Here is a tiny trained network, its code and every weight. The questions are about switching its units off for an input and a class, where a switched-off unit gives its printed mean instead of its output.

import numpy as np


def w(rows, s, z=0):
    codes = np.array(rows[::2]) - 128.0
    scale = np.full(codes.shape[1], s)
    scale[-1] = z or s
    return codes * scale


def norm(h):
    return h / np.sqrt((h * h).mean(-1, keepdims=True) + 1e-5)


def f(y):
    return y / 2 * (1 + np.tanh(0.7978845608 * (y + 0.044715 * y**3)))


def log_softmax(a):
    a = a - a.max(-1, keepdims=True)
    return a - np.log(np.exp(a).sum(-1, keepdims=True))


def net(x, mask):
    res = np.array(x, float).reshape(1, 6) / 4 @ E
    u = 0
    for l in range(2):
        y = f(norm(res) @ A[l][:, :-1].T + A[l][:, -1])
        res = res + np.where(mask[u : u + 6], y, B[l][:, -1]) @ B[l][:, :-1]
        u += 6
    return log_softmax(norm(res)[-1] @ U[:, :-1].T + U[:, -1])


A, B = {}, {}
E = w([
[250,26,201,42,201,82,209,5,196],'x0',
[171,203,164,20,67,144,124,183,176],'x1',
[88,128,255,175,33,79,105,77,155],'x2',
[139,35,193,100,125,221,158,188,61],'x3',
[15,48,98,56,139,140,122,134,201],'x4',
[129,122,118,129,120,123,129,131,127],'x5',
],0.0035)
A[0] = w([
[2,67,133,96,146,157,129,129,210,36],'L0N0',
[139,29,179,123,79,196,172,189,51,54],'L0N1',
[202,190,178,218,129,151,187,124,69,48],'L0N2',
[75,52,108,229,179,96,142,75,64,46],'L0N3',
[88,89,232,187,31,134,63,58,155,2],'L0N4',
[76,173,89,181,69,177,103,186,111,126],'L0N5',
],0.0059,0.0032)
B[0] = w([
[243,111,55,176,27,60,206,171,43,196],'L0N0',
[123,209,76,192,153,22,82,87,246,243],'L0N1',
[126,54,34,95,44,70,179,139,88,206],'L0N2',
[184,152,158,1,105,123,43,196,135,219],'L0N3',
[91,250,141,91,208,100,192,170,46,225],'L0N4',
[119,23,191,99,154,137,139,41,133,251],'L0N5',
],0.0073,0.0033)
A[1] = w([
[95,180,88,176,54,178,64,173,106,134],'L1N0',
[133,133,8,108,254,185,168,201,107,17],'L1N1',
[149,135,32,137,29,29,115,90,113,128],'L1N2',
[15,127,111,208,81,200,87,168,96,139],'L1N3',
[96,172,101,205,180,28,59,116,229,134],'L1N4',
[164,168,156,47,69,107,36,169,169,253],'L1N5',
],0.0062,0.0022)
B[1] = w([
[255,97,128,111,133,49,114,104,183,137],'L1N0',
[79,185,205,151,110,75,136,139,88,162],'L1N1',
[109,97,132,168,108,183,170,179,161,254],'L1N2',
[209,123,141,94,163,121,167,87,164,158],'L1N3',
[128,133,124,198,182,190,122,132,136,206],'L1N4',
[110,84,110,123,167,161,72,176,92,215],'L1N5',
],0.01,0.0059)
U = w([
[164,93,76,148,47,68,204,162,119,139],'0',
[176,101,153,82,166,88,138,3,167,150],'1',
[76,236,168,129,146,49,150,130,71,111],'2',
[114,139,124,206,175,179,117,129,190,131],'3',
[128,109,130,68,129,145,47,176,99,117],'4',
[87,98,133,125,158,164,163,122,92,253],'5',
[57,138,64,107,94,147,113,77,123,52],'6',
[98,187,55,109,46,107,72,44,157,28],'7',
],0.012,0.007)

Each question gives the input, the list of numbers given to net, and the class t.
The units are the neurons (one row each of A and B). Each row of codes is followed by its name. A weight is (code - 128) times the scale printed after its matrix; where a second scale follows, it is the last column's (A, B and U).
mask holds one flag per neuron, layer by layer. A switched-off neuron (its flag False) gives its mean, the last column of its row in B, instead of its output. The means were averaged over made-up inputs and are rounded, as every weight is.
A unit's drop is (log p(t) with every unit on - log p(t) with that unit switched off) / (log p(t) with every unit on - log p(t) with every unit switched off).
The circuit of an input: a set's keep is (log p(t) with only the set's units on - log p(t) with every unit switched off) / (log p(t) with every unit on - log p(t) with every unit switched off). Starting from all 12 units, units are removed one at a time, each time the one whose removal leaves the highest keep (on an exact tie, the one counted first), for as long as the keep stays at least 0.8.
circuit, biggest first: the units of the circuit, biggest drop first
most important unit: the unit with the biggest drop
top k neurons: the k neurons with the biggest drops, biggest first
k most important neurons of layer l: the k neurons of layer l with the biggest drops, biggest first
input [6,1,-4,7,-3,-7], class 3: top 2 neurons -> (L0N1; L0N5)
input [5,2,-6,-2,5,-2], class 2: circuit, biggest first -> (L1N1; L0N5)
input [5,4,-1,1,6,-2], class 0: circuit, biggest first -> (L0N0)
input [-7,8,4,-7,3,-7], class 4: top 3 neurons -> (L1N5; L0N1; L0N5)
input [-8,8,-8,-2,-6,3], class 1: 2 most important neurons of layer 0 -> (L0N3; L0N4)
input [6,8,-1,4,-6,-4], class 4: circuit, biggest first -> (L1N5; L0N5)
input [-2,-6,-4,8,6,3], class 3: top 3 neurons -> (L0N1; L0N2; L1N4)
input [7,-8,-8,-5,-8,1], class 0: circuit, biggest first -> (L0N2; L0N5)
input [-2,4,6,6,4,1], class 2: top 2 neurons -> (L0N4; L0N2)
input [5,-2,-2,3,5,-4], class 0: 2 most important neurons of layer 0 -> (L0N0; L0N5)
input [-6,-7,6,6,0,-3], class 4: top 2 neurons -> (L0N3; L1N1)
input [-1,-6,3,-4,-6,-1], class 0: 2 most important neurons of layer 0 -> (L0N2; L0N1)
input [1,-7,-7,-2,8,-8], class 0: 2 most important neurons of layer 0 -> (L0N0; L0N4)
input [-7,1,-1,-1,6,7], class 1: top 2 neurons -> (L1N3; L0N2)
input [5,-6,-1,2,3,-1], class 4: circuit, biggest first -> (L0N3; L0N5)
input [2,7,-7,1,-1,5], class 2: circuit, biggest first -> (L1N1)
input [-4,-1,-2,7,-6,-1], class 3: 2 most important neurons of layer 0 -> (L0N1; L0N0)
input [1,5,-2,-1,2,2], class 4: 2 most important neurons of layer 0 -> (L0N1; L0N4)
input [4,7,2,7,-8,-1], class 0: top 3 neurons -> (L0N2; L0N3; L1N4)
input [-1,8,1,-6,2,-2], class 4: circuit, biggest first -> (L1N5)
input [1,-8,-3,-7,-3,-2], class 4: top 2 neurons -> (L0N3; L0N1)
input [-5,-4,-5,6,-4,-5], class 3: top 4 neurons -> (L0N1; L0N4; L0N0; L0N5)
input [3,-5,-1,3,6,-6], class 0: top 2 neurons -> (L0N0; L1N4)
input [-5,8,4,-5,-5,0], class 4: top 2 neurons -> (L0N1; L1N5)
input [-2,3,0,7,5,7], class 3: top 2 neurons -> (L0N1; L1N4)
input [-5,-4,1,7,0,5], class 3: top 2 neurons -> (L0N1; L1N4)
input [-3,6,-1,-5,-7,8], class 5: most important unit -> L1N2
